Here is a tiny trained network, its code and every weight. The questions are about switching its units off for an input and a class, where a switched-off unit gives its printed mean instead of its output.

import numpy as np


def w(rows, s, z=0):
    codes = np.array(rows[::2]) - 128.0
    scale = np.full(codes.shape[1], s)
    scale[-1] = z or s
    return codes * scale


def f(y):
    return y / 2 * (1 + np.tanh(0.7978845608 * (y + 0.044715 * y**3)))


def log_softmax(a):
    a = a - a.max(-1, keepdims=True)
    return a - np.log(np.exp(a).sum(-1, keepdims=True))


def net(x, mask):
    res = np.array(x, float).reshape(1, 6) / 4 @ E
    y = f(res @ A[0][:, :-1].T + A[0][:, -1])
    res = res + np.where(mask, y, B[0][:, -1]) @ B[0][:, :-1]
    return log_softmax(res[-1] @ U[:, :-1].T + U[:, -1])


A, B = {}, {}
E = w([
[81,223,177,171],'x0',
[97,87,162,5],'x1',
[149,144,153,125],'x2',
[249,147,135,115],'x3',
[132,211,151,74],'x4',
[138,91,255,124],'x5',
],0.0075)
A[0] = w([
[40,125,91,68,212],'neuron 0',
[146,60,121,47,252],'neuron 1',
[165,252,175,108,237],'neuron 2',
[94,88,130,185,225],'neuron 3',
[159,155,77,187,176],'neuron 4',
[134,85,105,24,252],'neuron 5',
[58,110,186,168,200],'neuron 6',
[185,67,148,101,192],'neuron 7',
[161,163,51,192,184],'neuron 8',
[101,152,219,171,249],'neuron 9',
[148,114,82,188,169],'neuron 10',
[47,101,106,91,203],'neuron 11',
[141,109,88,184,172],'neuron 12',
[206,54,154,95,201],'neuron 13',
[104,162,209,146,227],'neuron 14',
[125,159,2,170,254],'neuron 15',
[157,154,53,192,185],'neuron 16',
],0.0088,0.0036)
B[0] = w([
[40,148,89,64,211],'neuron 0',
[155,67,101,15,244],'neuron 1',
[179,231,216,84,236],'neuron 2',
[89,51,124,198,200],'neuron 3',
[158,150,100,182,195],'neuron 4',
[132,106,101,2,242],'neuron 5',
[69,88,182,179,198],'neuron 6',
[197,66,150,92,209],'neuron 7',
[187,168,46,204,216],'neuron 8',
[118,122,192,190,219],'neuron 9',
[147,102,82,205,186],'neuron 10',
[73,121,96,99,201],'neuron 11',
[136,95,87,196,182],'neuron 12',
[230,55,157,89,235],'neuron 13',
[115,131,212,170,201],'neuron 14',
[130,170,20,151,255],'neuron 15',
[170,158,40,207,213],'neuron 16',
],0.0081,0.0064)
U = w([
[166,101,45,208,114],'0',
[24,37,199,180,90],'1',
[58,107,80,25,151],'2',
[247,8,146,67,129],'3',
[160,213,254,127,215],'4',
[181,223,76,135,6],'5',
[24,142,90,121,175],'6',
],0.0069,0.0018)

Each question gives the input, the list of numbers given to net, and the class t.
The units are the neurons (one row each of A and B). Each row of codes is followed by its name. A weight is (code - 128) times the scale printed after its matrix; where a second scale follows, it is the last column's (A, B and U).
mask holds one flag per neuron, in row order. A switched-off neuron (its flag False) gives its mean, the last column of its row in B, instead of its output. The means were averaged over made-up inputs and are rounded, as every weight is.
A unit's drop is (log p(t) with every unit on - log p(t) with that unit switched off) / (log p(t) with every unit on - log p(t) with every unit switched off).
The circuit of an input: a set's keep is (log p(t) with only the set's units on - log p(t) with every unit switched off) / (log p(t) with every unit on - log p(t) with every unit switched off). Starting from the 12 units with the biggest drops (on a tie, the unit counted first), units are removed one at a time, each time the one whose removal leaves the highest keep (on an exact tie, the one counted first), for as long as the keep stays at least 0.8.
units of the circuit, in order: the units of the circuit, biggest drop first
unit that matters most: the unit with the biggest drop
top k neurons: the k neurons with the biggest drops, biggest first
drop when u is switched off: that unit's drop, to one decimal
input [8,-2,0,-1,-3,1], class 1: units of the circuit, in order -> [neuron 6; neuron 9]
input [3,-8,-5,-8,3,2], class 1: unit that matters most -> neuron 6
input [7,-4,-8,-3,3,2], class 4: units of the circuit, in order -> [neuron 2; neuron 14]
input [-8,6,2,-1,-2,-8], class 2: units of the circuit, in order -> [neuron 0; neuron 5]
input [6,4,0,-8,6,-1], class 1: units of the circuit, in order -> [neuron 6; neuron 14]
input [-3,6,-7,-4,0,3], class 2: top 2 neurons -> [neuron 0; neuron 11]
input [7,-1,3,1,-2,3], class 4: drop when neuron 2 is switched off -> 0.2
input [-4,4,-4,1,-1,-6], class 2: drop when neuron 5 is switched off -> 0.1
input [4,-3,-5,3,5,2], class 4: drop when neuron 2 is switched off -> 0.1
input [8,2,8,-5,1,-2], class 4: drop when neuron 2 is switched off -> 0.5
